Below is a small trained network, with its code and all its weights. Each question gives an input and a class and asks what happens when units are switched off, that is, made to give their printed mean instead of their output.

import numpy as np


def w(rows, s, z=0):
    codes = np.array(rows[::2]) - 128.0
    scale = np.full(codes.shape[1], s)
    scale[-1] = z or s
    return codes * scale


def f(y):
    return y / 2 * (1 + np.tanh(0.7978845608 * (y + 0.044715 * y**3)))


def log_softmax(a):
    a = a - a.max(-1, keepdims=True)
    return a - np.log(np.exp(a).sum(-1, keepdims=True))


def net(x, mask):
    res = np.array(x, float).reshape(1, 3) / 4 @ E
    y = f(res @ A[0][:, :-1].T + A[0][:, -1])
    res = res + np.where(mask, y, B[0][:, -1]) @ B[0][:, :-1]
    return log_softmax(res[-1] @ U[:, :-1].T + U[:, -1])


A, B = {}, {}
E = w([
[233,189,196,4,206,55,140,35],'x0',
[131,45,171,95,238,212,224,222],'x1',
[206,254,22,81,147,215,103,200],'x2',
],0.0059)
A[0] = w([
[173,182,214,52,181,75,150,67,51],'N1',
[55,63,246,179,150,74,165,78,67],'N2',
[47,82,93,224,79,194,96,194,70],'N3',
[46,87,86,231,78,195,117,185,134],'N4',
[126,83,209,115,217,226,208,167,41],'N5',
[187,250,6,61,165,254,106,213,23],'N6',
[124,201,66,180,19,57,38,67,61],'N7',
[139,114,161,132,229,225,237,185,93],'N8',
[87,22,204,165,114,54,153,93,64],'N9',
[50,34,202,132,115,32,177,99,4],'N10',
[44,55,73,217,22,154,108,196,118],'N11',
[188,136,225,40,174,70,116,73,84],'N12',
[176,173,168,43,195,31,146,72,81],'N13',
[200,154,179,30,199,67,132,81,75],'N14',
[147,200,119,156,27,25,47,70,68],'N15',
[130,75,153,86,204,167,223,219,81],'N16',
[144,22,172,102,226,181,175,203,75],'N17',
],0.0053,0.0023)
B[0] = w([
[164,81,91,153,183,135,37,167,191],'N1',
[142,206,86,221,113,117,181,64,198],'N2',
[187,73,87,153,206,123,54,174,228],'N3',
[177,60,116,160,203,152,58,163,242],'N4',
[79,174,169,107,83,41,70,195,195],'N5',
[148,249,77,254,96,126,165,36,254],'N6',
[65,127,218,95,72,37,82,196,229],'N7',
[68,169,193,130,91,64,102,151,212],'N8',
[156,212,79,208,107,140,150,41,195],'N9',
[138,231,47,231,71,148,134,67,188],'N10',
[165,92,124,149,194,138,78,165,254],'N11',
[156,86,95,162,211,164,47,153,197],'N12',
[149,93,114,152,188,130,63,165,202],'N13',
[162,97,110,153,180,127,64,154,201],'N14',
[83,133,205,73,92,41,90,189,222],'N15',
[68,158,190,130,95,67,87,152,202],'N16',
[72,156,187,122,92,82,94,173,206],'N17',
],0.0071,0.0057)
U = w([
[183,39,100,136,254,158,61,171,100],'0',
[22,157,225,73,53,37,100,180,104],'1',
[150,252,60,213,99,153,175,38,108],'2',
[139,72,152,75,141,173,186,111,255],'3',
[145,71,121,65,96,182,207,102,89],'4',
[105,81,106,41,103,198,209,102,90],'5',
[116,102,109,42,100,194,206,113,92],'6',
],0.0085,0.016)

Each question gives the input, the list of numbers given to net, and the class t.
The units are the neurons (one row each of A and B). Each row of codes is followed by its name. A weight is (code - 128) times the scale printed after its matrix; where a second scale follows, it is the last column's (A, B and U).
mask holds one flag per neuron, in row order. A switched-off neuron (its flag False) gives its mean, the last column of its row in B, instead of its output. The means were averaged over made-up inputs and are rounded, as every weight is.
A unit's drop is (log p(t) with every unit on - log p(t) with that unit switched off) / (log p(t) with every unit on - log p(t) with every unit switched off).
The circuit of an input: a set's keep is (log p(t) with only the set's units on - log p(t) with every unit switched off) / (log p(t) with every unit on - log p(t) with every unit switched off). Starting from the 12 units with the biggest drops (on a tie, the unit counted first), units are removed one at a time, each time the one whose removal leaves the highest keep (on an exact tie, the one counted first), for as long as the keep stays at least 0.8.
circuit, biggest first: the units of the circuit, biggest drop first
unit that matters most: the unit with the biggest drop
k most important neurons: the k neurons with the biggest drops, biggest first
drop of u: that unit's drop, to one decimal
input [-6,2,-7], class 2: circuit, biggest first : [N10]
input [6,7,8], class 2: 2 most important neurons : [N6, N7]
input [2,8,-8], class 1: 4 most important neurons : [N5, N17, N16, N6]
input [-1,2,0], class 3: 2 most important neurons : [N7, N15]
input [5,0,-5], class 0: 3 most important neurons : [N6, N12, N1]
input [-1,3,-1], class 3: 3 most important neurons : [N7, N15, N6]
input [-2,2,-2], class 3: 2 most important neurons : [N6, N7]
input [5,-3,-7], class 2: 3 most important neurons : [N10, N2, N9]
input [-7,-4,6], class 0: 2 most important neurons : [N4, N3]
input [7,1,-7], class 0: 4 most important neurons : [N12, N1, N13, N6]
input [-5,6,7], class 2: 2 most important neurons : [N6, N7]
input [2,-6,6], class 1: 2 most important neurons : [N7, N15]
input [1,4,-2], class 1: drop of N17 : 0.1
input [-5,-3,-2], class 0: drop of N15 : 0.0
input [-5,-4,4], class 0: drop of N4 : 0.2
input [-2,4,2], class 1: drop of N5 : 0.1
input [2,2,8], class 2: unit that matters most : N6
